Below are the code and all the weights of a small trained network. Each question names an input and a class and asks about switching units off, where a switched-off unit gives its printed mean instead of its output.

import numpy as np


def w(rows, s, z=0):
    codes = np.array(rows[::2]) - 128.0
    scale = np.full(codes.shape[1], s)
    scale[-1] = z or s
    return codes * scale


def f(y):
    return np.maximum(y, 0)


def log_softmax(a):
    a = a - a.max(-1, keepdims=True)
    return a - np.log(np.exp(a).sum(-1, keepdims=True))


def net(x, mask):
    res = np.array(x, float).reshape(1, 7) / 4 @ E
    y = f(res @ A[0][:, :-1].T + A[0][:, -1])
    res = res + np.where(mask, y, B[0][:, -1]) @ B[0][:, :-1]
    return log_softmax(res[-1] @ U[:, :-1].T + U[:, -1])


A, B = {}, {}
E = w([
[76,210,133,126,133,107],'x0',
[128,128,127,128,128,128],'x1',
[128,128,129,127,128,128],'x2',
[183,151,152,189,150,53],'x3',
[127,128,126,129,128,128],'x4',
[129,128,130,127,128,128],'x5',
[108,105,139,149,8,104],'x6',
],0.015)
A[0] = w([
[159,140,122,146,171,101,121],'N0',
[108,118,120,141,115,136,133],'N1',
[103,129,132,124,108,154,135],'N2',
[73,223,132,118,123,106,145],'N3',
[171,145,108,152,189,93,119],'N4',
[71,111,129,108,23,181,118],'N5',
[108,121,120,127,74,146,155],'N6',
[74,125,119,78,198,254,225],'N7',
[123,117,106,182,169,101,147],'N8',
[130,117,121,139,140,133,144],'N9',
[137,129,120,144,163,116,132],'N10',
[142,136,152,146,154,131,108],'N11',
[125,136,130,129,133,141,97],'N12',
[153,138,130,145,162,109,125],'N13',
[127,127,131,110,105,128,141],'N14',
[191,33,123,138,132,153,254],'N15',
[122,159,134,130,122,134,144],'N16',
[174,142,143,189,23,29,6],'N17',
[125,135,114,113,136,164,144],'N18',
[143,144,113,120,135,122,91],'N19',
],0.022,0.0074)
B[0] = w([
[140,170,118,136,113,127,170],'N0',
[126,127,132,137,108,118,143],'N1',
[119,114,121,154,90,89,156],'N2',
[114,127,145,222,153,142,191],'N3',
[166,176,109,144,117,142,186],'N4',
[140,165,129,147,41,150,218],'N5',
[135,104,117,151,81,126,173],'N6',
[106,49,138,109,204,116,254],'N7',
[137,167,118,120,141,120,165],'N8',
[121,139,131,115,127,127,140],'N9',
[119,167,127,123,115,109,155],'N10',
[120,159,142,121,106,127,149],'N11',
[136,123,124,134,134,126,133],'N12',
[122,173,131,123,109,126,163],'N13',
[125,121,126,121,118,152,146],'N14',
[138,134,119,2,103,106,216],'N15',
[130,125,129,151,136,129,145],'N16',
[103,54,136,104,211,113,215],'N17',
[130,109,129,124,143,126,159],'N18',
[128,141,130,129,131,131,134],'N19',
],0.056,0.029)
U = w([
[127,77,125,55,144,100,255],'0',
[86,92,179,186,183,144,194],'1',
[156,114,114,86,1,150,137],'2',
[114,131,172,222,39,194,30],'3',
[192,214,103,77,92,122,55],'4',
[153,232,157,207,136,168,34],'5',
],0.0077,0.0024)

Each question gives the input, the list of numbers given to net, and the class t.
The units are the neurons (one row each of A and B). Each row of codes is followed by its name. A weight is (code - 128) times the scale printed after its matrix; where a second scale follows, it is the last column's (A, B and U).
mask holds one flag per neuron, in row order. A switched-off neuron (its flag False) gives its mean, the last column of its row in B, instead of its output. The means were averaged over made-up inputs and are rounded, as every weight is.
A unit's drop is (log p(t) with every unit on - log p(t) with that unit switched off) / (log p(t) with every unit on - log p(t) with every unit switched off).
The circuit of an input: a set's keep is (log p(t) with only the set's units on - log p(t) with every unit switched off) / (log p(t) with every unit on - log p(t) with every unit switched off). Starting from the 12 units with the biggest drops (on a tie, the unit counted first), units are removed one at a time, each time the one whose removal leaves the highest keep (on an exact tie, the one counted first), for as long as the keep stays at least 0.8.
units of the circuit, in order: the units of the circuit, biggest drop first
most important unit: the unit with the biggest drop
k most important neurons: the k neurons with the biggest drops, biggest first
drop when u is switched off: that unit's drop, to one decimal
input [8,7,-5,-2,8,5,-8], class 1: most important unit : N7
input [2,2,-8,1,0,0,-6], class 5: 3 most important neurons : [N17 N15 N4]
input [2,-6,-2,-1,-3,6,4], class 3: 2 most important neurons : [N15 N7]
input [-1,-4,0,0,0,2,6], class 2: 2 most important neurons : [N7 N5]
input [2,-4,-5,1,-1,-5,0], class 5: units of the circuit, in order : [N7 N15]
input [8,-5,-2,0,0,6,-8], class 1: 2 most important neurons : [N7 N5]
input [-7,7,4,6,6,-5,0], class 4: 2 most important neurons : [N7 N4]
input [3,3,4,3,-7,-1,5], class 1: 2 most important neurons : [N17 N15]
input [-3,-4,4,1,8,7,-7], class 4: 2 most important neurons : [N17 N4]
input [5,-6,-8,-5,-3,-6,0], class 1: drop when N7 is switched off : 1.3
input [1,0,8,-6,7,-1,5], class 3: drop when N15 is switched off : 0.7
input [7,-7,-5,-5,0,-3,6], class 3: drop when N3 is switched off : 0.0
input [-2,8,-6,-1,-7,-4,6], class 2: 2 most important neurons : [N5 N7]
input [-7,5,0,-3,6,-5,1], class 2: most important unit : N17
